X: [117 132 133 117 127 126 131 125 125 118 132 129 132 125 118 135 135 131
 118 126 133 123 117 131 127 123 130 126 126 129 132 136 127 123 136 135
 129 119 127 137 121 132 118 134 127 131 119 131]
S: [104 126 171 101  78  86 177 121  75 107 121 173 176 100 118 169 163 170
  99  84 175  82 112 177 158  66 110 119  86 111 173 159 100  85 161 169
 152  81  99 149 128 159 104 153  96 145 110 134]
U: [131 121 126 133 123 117 131 161  85 152  77 169 146 139 165 135 155 171
 159 114 155  94 163 160 147 112  74 157  80  75 153 152  77  92 116 127
 166 141 139 109 146 168 159 106  76 150 171 144]
M: [ 98 173  94  94 157 175 101  76 154 102 174  84 105  94  87 118  95  82
  87 120  99 163  89  92 112 135 178  81 175 179 100 101 179 165 136 123
  79 105  97 146 111  83  92 151 179  91  76  89]
has: [101 171] -> no
rev: [131 117 123 133 126 118 131] -> X
has: [105  94  87 118] -> yes
has: [ 66 110 119  86 111] -> yes

D: [124 152 135 130 155 102 117 151 114 122 145 142 113 149 108 139  93 127
 108 125 149 153 138 148 129 144 143 152 143 115 118 125 138 136 136 142
  86 143 102 133 141 140 156 102 134 142 136 119 133 109 129 116 152]
Z: [119 146 119 148 145 116 132 159 108 122 148 142  98 145 104 160 135 134
 134  94 143 170 152 148 104 158 168 114 138 124 119 146  93 149  93 140
 117 151 146 109 169 162 155 100 140 110 123 141 160 141 102 134 138]
T: [126 151 141 117 156 100 106 144 121 122 144 135 121 153 112 122  72 126
  93 140 156 144 127 144 141 131 127 171 140 111 120 112 165 125 157 138
  73 136  78 144 126 125 163 104 124 160 140 104 114  93 142 108 155]
J: [127  89 130 155 130 119  82 127 130 121 131 105 128  98 124 146 132 125
  89 137 125 140 138  86 139 148 146 120  99 129 118 132 151 152 143 102
  97 141 112 133 145 144 145 123  76 156 140  76 142 120 134 136  89]
H: [127  89 130 133  93 119  82 127 130 121 140 105 128  98  90 153 132 125
  89 137 125 140 138  86 139 147 146 120  99 129 118 132 151 152 143 102
  97 141 112 133 145 157 145 123  76 156 140 112 142 120 134 136  89]
has: [127 130] -> yes
miss T: [144 112 160 104 122 141 165 144 163 125 126 111 127 120 104 155 140 138
 108  93 127 117  73  93 125 140 144 106 153 122 156 124 171 112 157 126
 140 156 121 142 131 144  72 135 100 114 136 121  78 126 141 144] -> [151]
miss D: [ 93 145 155 125 144 130 102 135 143 136 102 136 138 152 133 142 114 151
 142 134 108 156 152 133 136 113 124 140 129 122 139 117  86 142 108 143
 141 125 153 138 149 143 119 115 127 102 149 109 129 118 116 152] -> [148]
has: [102 143 152] -> no
find: [124 152 135 130 155 102 117 151 114 122 145 142 113 149 108 139  93 127
 108 125 149 153 138 148 129 144 143 152 143 115 118 125 138 136 136 142
  86 143 102 133 141 140 156 102 134 142 136 119 133 109 129 116 152] -> D
find: [127  89 130 133  93 119  82 127 130 121 140 105 128  98  90 153 132 125
  89 137 125 140 138  86 139 147 146 120  99 129 118 132 151 152 143 102
  97 141 112 133 145 157 145 123  76 156 140 112 142 120 134 136  89] -> H
has: [158 168] -> yes

G: [117 121 121 112 137 128]
K: [119 188 124 127 137  89]
F: [131 116 111 110 129  82]
P: [123 139 147 148 128 181]
Y: [160  76 127 140 103 109]
V: [114 125 120 110 139 122]
W: [115 108 118 104 138 125]
B: [131  78 130 122 123 160]
L: [112 151 128 122 123 144]
A: [115 106 118 105 139 130]
E: [114 112 118 106 138 120]
Q: [158  84 129 141 103 111]
miss L: [128 144 123 151 112] -> [122]
has: [123 140] -> no
miss P: [148 139 181 147 123] -> [128]

N: [124 113 142  94 148 163 143 125 112  90 136 123 127 114 134  97 125 115
 119 131 135 102  97 178 118 145 109 141 140 149 147 127 132]
R: [121 131  96 118 177 163 143 125 112  90 136 123 127 114 134  97 125 115
 119 131 135 124 114 142  94 148 120 122 127 151 114 125 117]
C: [121 131  96 143 121 163 143 125 112  90 136 123 127 114 134  97 125 115
 119 131 135 124 114 142  94 148 120 122 127 151 114 125 117]
miss N: [123  97 135  90 140 143 125 124 127 114 112 142 132 131 118  94 109 119
 136  97 134 149 148 125 113 145 163 141 115 147 127 102] -> [178]
miss C: [ 94 125 121 124 114 127 114  97 131 120 125  90 117 114 115 143 119 122
 151 123 131 125 135 142 136 121 163  96 134 127 143 112] -> [148]
find: [124 113 142  94 148 163 143 125 112  90 136 123 127 114 134  97 125 115
 119 131 135 102  97 178 118 145 109 141 140 149 147 127 132] -> N
has: [125 115 119 131] -> yes
find: [121 131  96 143 121 163 143 125 112  90 136 123 127 114 134  97 125 115
 119 131 135 124 114 142  94 148 120 122 127 151 114 125 117] -> C
has: [127 114] -> yes

romen: [171 152 151 143 159 155 131]
kif: [137 134 126 138 134 137 127]
vamig: [196 150 171 150 170 156 124]
sov: [132 133 122 136 141 130 135]
tebab: [140 137 122 148 143 137 135]
Vipu: [143 137 133 134 138 139 126]
diso: [140 134 137 138 137 137 136]
has: [148 143 137] -> yes
miss sov: [141 133 130 136 135 122] -> [132]
has: [137 138 137] -> yes
has: [134 138] -> yes
miss kif: [134 126 138 134 137 137] -> [127]
rev: [137 134 138] -> kif
rev: [138 134 133 137 143] -> Vipu

Kina: [142  71  91 154]
leb: [128 162 153 146]
Nim: [127 158 166 150]
vato: [128 162  92 116]
zuka: [140 123 119 112]
divu: [152 144 139 100]
Ruzip: [137  96 108 164]
Togor: [142  71 150 122]
ferub: [151 141 151  98]
rev: [ 92 162 128] -> vato
has: [141 151] -> yes
has: [ 71 142] -> no

lurop: [114 137 131 152 118 128 142 132 120 122 134 146 135 136 144  84 130 116
 137 167 162 109 140 144  76 140 139 103  75 133 128 124 127 124 124 102
 137 108 101 107 138 120 110 160 159 114 130 146 125 154 120]
kis: [126 101 153 146 106 172 156 138  74 185 130 112 142 161  92 162 115  94
 125 128 113 102  95 151 133 121 122 158 112 148 150 165 158 121 127 183
 151 121 163 139 114 126 124  68 135 156 147 129  81 111 180]
Sino: [179 117 146 159 130 132  99 119 112 147 110 112 136 147  88 115 105 104
  96 136  92 144 120 111 173 131 102 177  98  99 134 133 155 121 126 170
 138 133 141 155 111 119 137  91  94 147 194  70 158 121 136]
miss lurop: [133 160 134 116 140 118 122 167 162 114 130 101 110 124 135  84  75 109
 136 125 108 127 128 120 107 120 146 137 139 137 144 130 103 140 154 137
 146 152 142 159 102 144 132 114 124 131 128 124 120 138] -> [76]
miss lurop: [142 120 133 139 140 128 103 114 137 124 120 134 132 110 130 118  75 152
 130 144 107 114 122 136 131 124 116 137 109 128 154 108 101 167 162 135
 146 144 137 124 127 146 120 138 102 159 125 160  84 140] -> [76]
miss kis: [156 121 180 153 112  94  95 102 151 161 113 138 130 101 146  74 156 124
 163 162 111 112 122 133 147 165  81 151 150 158 114 185 148 128 126  92
 158 142 121 183 126  68 127 139 115 125 106 135 172 121] -> [129]

zudi: [118 126 117 134 116 122 141 123 136 100 117 133 127 131 125 154]
dil: [122 125 122 115 104 125 146 108 116 114 114 139 113 126 137 109]
vileb: [136 134 123 123 123 129 132 132 138  71 127 124 124 136 132 133]
vozug: [ 97 120 125 145 127 121 127 124 162  97 133 105 138 126 134 126]
putul: [128 126 131 112 161 132 127 157 132 132 111 134 118 130 119 132]
fabag: [126 120 129 137 153 114 128 122 128  99 119 125 147 137 116 123]
fim: [131 123 129 137 146 121 133 138 141 148 124 132 129 125 115 130]
segu: [132 141 131 142 142 146 137 141 115 105 139 129 122 136 117 126]
miss vileb: [124 138 124 132 133 132 132 123 136 136 123 123  71 129 127] -> [134]
miss segu: [129 126 131 105 141 139 146 136 132 117 122 142 142 115 141] -> [137]

buseg: [129  97 107 134  98 131  81 141 117  87 103 157  88 151 124 168 140 105
 175 104 151 159  94 172 161 164 132 146 163  90 157 132  93 116 162 110
 133  94 126]
sus: [156 140 153 160  81  91  93 140  83 168 167  83  79 100 145 140 124  85
  79 173 118 103 106 127  80 131  85 178 141  87 136 158 141  88  94  79
  98 177 133]
mufid: [129  97 107 134  98 131  81 141 117 132 103 157 100  79 124 168 128 105
 175 104 151 159  94 172 161 164 132 146 163  90 157 132  93 116 162 110
 133 159 126]
miss buseg: [133 131  93 151 107 126 159 146 110 132 151  94 175  94  88 157 157 103
 172 163 164 132  81 134 129 116  98 104  90 161 105 140 141 162  87 124
 117 168] -> [97]
miss mufid: [ 97 168 157 104 161 151 134 103 132 100  93 157 124 110  94 146 159 163
 116 175  79 131 172 128 105 132 141 126 107 117 129 133  98  90 164 132
  81 159] -> [162]
miss sus: [ 83 103 145 100 131 136 140 141  81 141 178  91 168  94  98  88 140 124
  83 158 177 106 118  79 127  80 156 133 153 140  85 160 167  79 173  79
  87  85] -> [93]
miss buseg: [140 131 163 110 124 107 172 134 161 105 103 162 132  98 146  87 116  93
  88 129 104 126 159 151 132  94 157 164 133 151 117  81  94  97 168  90
 157 175] -> [141]
find: [129  97 107 134  98 131  81 141 117  87 103 157  88 151 124 168 140 105
 175 104 151 159  94 172 161 164 132 146 163  90 157 132  93 116 162 110
 133  94 126] -> buseg
miss mufid: [ 94 151 157 161 132 172  79 100 104 132 164 146 134 124 132  81  98 141
 128 163  90 116 126  93 175  97 105 110 162 159 117 107 159 103 129 131
 157 168] -> [133]
find: [156 140 153 160  81  91  93 140  83 168 167  83  79 100 145 140 124  85
  79 173 118 103 106 127  80 131  85 178 141  87 136 158 141  88  94  79
  98 177 133] -> sus

vadiz: [128 124 125 107  66 175 142]
gis: [103  71 124  92  91 125 112]
Dup: [114 125  99 111  93  98  94]
feka: [ 61  69 128  66 107 163 128]
Virum: [124 132 134 125 117 157 115]
has: [106  66] -> no
has: [92 91] -> yes
miss Dup: [125  99 114  94  93 111] -> [98]
miss Dup: [ 98 125  93 114  99 111] -> [94]
find: [ 61  69 128  66 107 163 128] -> feka

tebeg: [114 118 135 150 128 135 142 129 173 132 123 137 140]
punut: [110 129 132 149 128 127 134 124 147 129 135 115 167]
kef: [134 125 126 192 138 122 118 128 119 129 123 129 169]
zozes: [137 116 129  85 135 126  95 125 133 132 120 133 152]
Moris: [110 129 132 149 128 132 134 124 147 129 135 115 167]
Rifo: [115 159 139 148 120 162 158 122 131 133 143 156  89]
rev: [133 120 132 133 125  95 126 135] -> zozes
miss zozes: [ 95 152 125 133 137 133 135 129 116 120 132 126] -> [85]
miss tebeg: [123 128 140 150 142 118 129 137 135 114 135 173] -> [132]

mokiz: [119 158 120 136]
sote: [165 158 149 136]
dezu: [138 137 141 154]
dero: [119 108 103 113]
miss sote: [149 136 158] -> [165]
miss mokiz: [120 158 119] -> [136]
has: [138 137] -> yes
has: [165 158 149 136] -> yes
has: [141 137] -> no
miss dezu: [138 154 141] -> [137]

